Here is a tiny trained network, its code and every weight. The questions are about switching its units off for an input and a class, where a switched-off unit gives its printed mean instead of its output.

import numpy as np


def w(rows, s, z=0):
    codes = np.array(rows[::2]) - 128.0
    scale = np.full(codes.shape[1], s)
    scale[-1] = z or s
    return codes * scale


def norm(h):
    return h / np.sqrt((h * h).mean(-1, keepdims=True) + 1e-5)


def f(y):
    return np.maximum(y, 0)


def log_softmax(a):
    a = a - a.max(-1, keepdims=True)
    return a - np.log(np.exp(a).sum(-1, keepdims=True))


def net(x, mask):
    res = np.array(x, float).reshape(1, 4) / 4 @ E
    u = 0
    for l in range(3):
        y = f(norm(res) @ A[l][:, :-1].T + A[l][:, -1])
        res = res + np.where(mask[u : u + 6], y, B[l][:, -1]) @ B[l][:, :-1]
        u += 6
    return log_softmax(norm(res)[-1] @ U[:, :-1].T + U[:, -1])


A, B = {}, {}
E = w([
[100,115,117,109,200,190,157,143],'x0',
[103,154,138,73,130,126,68,88],'x1',
[60,118,138,61,121,106,156,145],'x2',
[245,131,112,123,109,137,172,127],'x3',
],0.011)
A[0] = w([
[203,39,69,206,178,15,150,191,2],'0.n0',
[202,113,138,164,146,108,101,90,148],'0.n1',
[83,182,90,62,44,78,114,49,112],'0.n2',
[94,98,95,2,133,209,129,134,122],'0.n3',
[66,125,101,1,230,206,92,200,93],'0.n4',
[219,107,161,103,154,128,79,21,93],'0.n5',
],0.0067,0.0043)
B[0] = w([
[86,97,255,183,174,178,91,139,179],'0.n0',
[119,125,152,57,167,151,61,151,194],'0.n1',
[106,148,156,173,63,63,182,133,215],'0.n2',
[176,131,206,177,180,124,127,86,219],'0.n3',
[115,169,167,110,218,123,188,52,255],'0.n4',
[91,135,40,24,121,160,121,161,192],'0.n5',
],0.01,0.0063)
A[1] = w([
[152,71,61,171,96,133,164,81,32],'1.n0',
[99,99,120,182,171,128,133,150,107],'1.n1',
[191,174,66,163,65,235,51,140,128],'1.n2',
[177,2,126,201,132,91,133,154,5],'1.n3',
[150,62,123,93,144,161,184,231,72],'1.n4',
[92,125,92,186,165,187,134,138,69],'1.n5',
],0.0077,0.0024)
B[1] = w([
[113,50,241,88,134,151,119,190,128],'1.n0',
[212,182,82,196,115,171,149,161,232],'1.n1',
[144,185,94,1,240,141,128,162,252],'1.n2',
[125,114,195,153,169,207,112,203,208],'1.n3',
[128,167,221,167,125,183,19,155,223],'1.n4',
[107,206,48,183,66,120,151,213,220],'1.n5',
],0.0073,0.0029)
A[2] = w([
[173,139,74,91,146,123,74,124,3],'2.n0',
[79,155,32,168,155,116,120,132,66],'2.n1',
[188,114,82,152,182,144,123,124,144],'2.n2',
[117,77,158,136,41,9,89,117,115],'2.n3',
[136,69,159,91,178,166,214,65,99],'2.n4',
[129,156,157,184,102,162,120,123,21],'2.n5',
],0.012,0.0022)
B[2] = w([
[153,71,72,34,83,200,97,59,179],'2.n0',
[127,68,34,137,58,94,255,111,158],'2.n1',
[74,61,104,118,103,103,130,66,198],'2.n2',
[215,136,163,112,68,49,98,184,234],'2.n3',
[73,194,170,164,140,95,104,58,254],'2.n4',
[107,111,109,134,105,175,98,201,178],'2.n5',
],0.011,0.0073)
U = w([
[87,185,181,168,213,84,154,43,235],'0',
[115,96,48,200,91,108,187,166,4],'1',
[185,117,85,44,144,163,72,104,180],'2',
[167,120,193,224,167,189,87,222,129],'3',
[180,159,180,124,55,6,94,173,124],'4',
],0.013,0.0025)

Each question gives the input, the list of numbers given to net, and the class t.
The units are the neurons (one row each of A and B). Each row of codes is followed by its name. A weight is (code - 128) times the scale printed after its matrix; where a second scale follows, it is the last column's (A, B and U).
mask holds one flag per neuron, layer by layer. A switched-off neuron (its flag False) gives its mean, the last column of its row in B, instead of its output. The means were averaged over made-up inputs and are rounded, as every weight is.
A unit's drop is (log p(t) with every unit on - log p(t) with that unit switched off) / (log p(t) with every unit on - log p(t) with every unit switched off).
The circuit of an input: a set's keep is (log p(t) with only the set's units on - log p(t) with every unit switched off) / (log p(t) with every unit on - log p(t) with every unit switched off). Starting from the 12 units with the biggest drops (on a tie, the unit counted first), units are removed one at a time, each time the one whose removal leaves the highest keep (on an exact tie, the one counted first), for as long as the keep stays at least 0.8.
circuit, biggest first: the units of the circuit, biggest drop first
k most important neurons: the k neurons with the biggest drops, biggest first
top k neurons in layer l: the k neurons of layer l with the biggest drops, biggest first
drop of u: that unit's drop, to one decimal
input [6,-7,5,6], class 3: circuit, biggest first : (1.n4)
input [-7,-4,-5,2], class 2: 3 most important neurons : (1.n2; 0.n2; 0.n1)
input [-3,-7,-1,-8], class 1: circuit, biggest first : (2.n1; 0.n3)
input [3,-8,-8,-8], class 1: circuit, biggest first : (2.n1; 1.n5)
input [-6,2,-3,1], class 2: circuit, biggest first : (0.n5; 2.n0)
input [-2,-8,7,-4], class 3: 4 most important neurons : (1.n4; 0.n4; 0.n2; 0.n5)
input [-3,-4,-4,-5], class 3: 2 most important neurons : (0.n0; 0.n5)
input [-8,-5,2,6], class 3: 2 most important neurons : (0.n0; 1.n3)
input [3,4,-2,3], class 2: 2 most important neurons : (0.n5; 2.n0)
input [5,3,-8,-5], class 1: top 2 neurons in layer 2 : (2.n1; 2.n4)
input [-3,5,1,-8], class 4: drop of 2.n3 : 0.4
input [-5,-6,-1,8], class 3: drop of 0.n0 : 0.7
input [-4,-1,1,7], class 2: drop of 1.n4 : 0.0
input [8,5,0,7], class 0: most important neuron : (2.n4)
